Read these off the array that follows. Rows and columns are numbered from 0.
1) What is the entry in the bottom-left corner?
2) What is the entry in the top-left corner?
3) What is the entry just right of the smallest entry?
4) What is the entry in row 2 and column 0?
5) What is the entry just right of 103?
6) What is the entry directly above the smallest entry?
7) What is the entry in row 1 and column 0?
8) What is the entry in row 0 and column 1?
90	32	33	33	55	40	147	112	64	31	29	146	36	33	40
50	151	140	165	143	133	34	40	128	165	161	29	169	136	158
56	95	101	160	147	152	35	38	137	118	174	37	134	161	96
168	38	125	30	155	50	166	161	167	34	36	168	31	88	41
37	35	35	144	30	164	153	40	31	101	143	116	88	44	41
43	49	32	154	38	163	163	63	34	118	148	160	122	63	42
34	150	79	123	49	102	34	26	63	174	93	35	170	56	98
36	161	137	169	106	115	115	35	51	169	164	111	174	160	158
163	163	171	66	168	25	58	162	162	99	103	101	90	163	170
114	101	34	168	34	165	163	142	36	140	166	158	150	43	88
31	162	118	32	68	36	36	37	88	145	30	32	130	75	149
35	77	40	146	34	168	163	37	38	134	125	140	143	36	59
1) 35
2) 90
3) 58
4) 56
5) 101
6) 115
7) 50
8) 32

x =
[[138,22,38,77],
[29,128,169,176],
[175,174,176,35]]
Rows and columns are numbered from 0.
The entry at row 0, column 1 is 22
The top-right entry is 77
The bottom-left entry? 175
The entry in row 0 and column 2 is 38
The entry directly below the smallest entry is 128

Read these off the matrix that follows.
1) The entry directly below the largest entry?
2) The 2nd-last entry, reading row by row?
3) The top-left entry?
4) The top entry of the column that holds the smallest entry?
5) The bottom entry of the column that holds the smallest entry?
6) The bottom-right entry?
7) The first entry of the largest entry's row?
8) The entry just left of 115?
[[119,89,87,118,97,104],
[103,103,176,71,110,100],
[89,90,115,89,99,103],
[114,95,142,137,99,97],
[87,94,29,34,111,94],
[98,99,103,66,86,98],
[100,95,89,103,103,114]]
1) 115
2) 103
3) 119
4) 87
5) 89
6) 114
7) 103
8) 90

grid =
[[166,116,141,110,131],
[111,16,85,92,90]]
Report the entry just right of 85.
92
The entry just left of 16: 111
The bottom-right entry -> 90
The entry in the top-right corner is 131

data =
[[103,99,104,109,100,115,44,104,101],
[96,94,99,100,106,95,108,105,119],
[79,101,86,105,105,90,123,96,110],
[113,106,97,102,106,95,109,123,87],
[104,105,111,117,106,94,113,116,83],
[100,93,123,110,102,100,94,96,93],
[127,112,108,91,90,93,115,93,94],
[97,99,108,105,97,98,98,96,107],
[106,108,102,106,95,109,65,101,92],
[95,114,84,91,103,96,105,90,99],
[91,92,105,104,99,106,72,99,94],
[104,89,110,99,92,115,45,96,92],
[94,138,68,95,98,97,103,94,102],
[92,91,108,111,104,100,92,107,102],
[109,87,107,101,107,119,34,108,119],
[94,118,94,115,77,104,79,94,96]]
The largest entry in the last row: 118
What is the 1st entry on the main diagonal?
Answer: 103
The bottom-left entry -> 94
The entry in the bottom-right corner: 96
The fourth entry in reading order: 109
The minimum -> 34
What is the bottom entry of the column that holds the smallest entry?
Answer: 79
The largest entry in the first column is 127
What is the fourth entry from the end, reading row by row?
Answer: 104
The entry directly above the largest entry: 89
What is the entry just right of 86?
Answer: 105
The top-right entry: 101
What is the entry directly above the smallest entry?
Answer: 92
The smallest entry in the last column: 83
What is the entry just right of the largest entry?
Answer: 68
The entry just left of the largest entry is 94
What is the last entry in the row that holds the largest entry?
Answer: 102
The 2nd entry on the diagonal from the top-right corner: 105
What is the top entry of the column that holds the largest entry?
Answer: 99
The top entry of the column that holds the smallest entry -> 44
What is the third entry on the diagonal from the top-right corner?
Answer: 123
What is the second entry on the main diagonal?
Answer: 94
What is the entry directly below 114?
Answer: 92
What is the smallest entry in the first column?
Answer: 79

Questions about the matrix below.
1) Find the largest entry in the first row.
2) Find the last entry, reading row by row.
3) Find the 2nd entry on the main diagonal.
4) Find the largest entry in the last column.
5) Find the top entry of the column that holds the smallest entry.
6) Find the third entry from the end, reading row by row.
7) Find the entry in the bottom-left corner.
8) Find the bottom entry of the column that holds the smallest entry.
[[124,145,71,121,103,132,23,88,79,118,83,132],
[138,183,75,119,117,128,27,83,95,134,91,152],
[80,122,84,97,50,109,85,128,128,62,72,94],
[55,123,76,70,39,98,80,105,120,54,110,78],
[63,52,123,73,91,67,177,105,116,76,129,55],
[161,185,99,121,152,118,53,78,97,163,101,168],
[70,56,100,97,48,90,100,132,110,57,67,56]]
1) 145
2) 56
3) 183
4) 168
5) 23
6) 57
7) 70
8) 100

M =
[[103  93 106  99  95  99  98  93  93  93 101  92 101 103 103 104]
 [ 97  98 101  96 103  97 105 101 105 107 107  75  99 132 112  98]
 [ 91  98  89 106  86  95  99 106  99 101 104 173  99  99  87  95]
 [ 81 110  90 100  83  92 103  99  96 100 101  93  91 108 109 101]
 [126 104  89  96 110 112 100 100 102  99 102 101 101  70  97  99]
 [105  98  97 108 104 106  96  99 101  99  96  90 103 108 112 104]
 [ 95 110  92 101 117  97  98  93 102  92  99 121 104 104  99  99]
 [ 98 105 110 107  93  90  88  91 101  99 100 110 105  94  95 100]
 [ 99  98 112 100  98  92  99  93 102  93 104 114 105 109 109  96]
 [126  98 109 101  83 103 104 111 100 101  98  71  93 101 100 100]
 [103 103  94  98  79  97 106 109 101  90  97  87  97  96 106 105]
 [ 61 101  79  91  95  98  98 107 103 102  95  79  99 114  96  95]
 [103 103  88 101 105 108 101 101  97 107  98  94  97 102 101 102]]
Indices start at 0.
Give the entry in the bottom-right corner.
A: 102
Give the entry in row 1 and column 0.
A: 97
Give the entry at row 0, column 0.
A: 103
Give the entry in row 0 and column 1.
A: 93
The bottom entry of the column that holds the largest entry -> 94
The entry in row 1 and column 1 -> 98
Give the entry just left of the largest entry.
A: 104
Give the bottom-left entry.
A: 103
Give the largest entry.
A: 173
Give the entry directly above the largest entry.
A: 75
Give the entry in row 2 and column 0.
A: 91
Give the entry in row 2 and column 1.
A: 98
The entry directly below the largest entry: 93
The entry in row 0 and column 2 -> 106
The entry directly above the smallest entry -> 103
The entry in the top-right corner: 104
Give the entry at row 2, column 2.
A: 89
The top entry of the column that holds the largest entry: 92
The minimum: 61
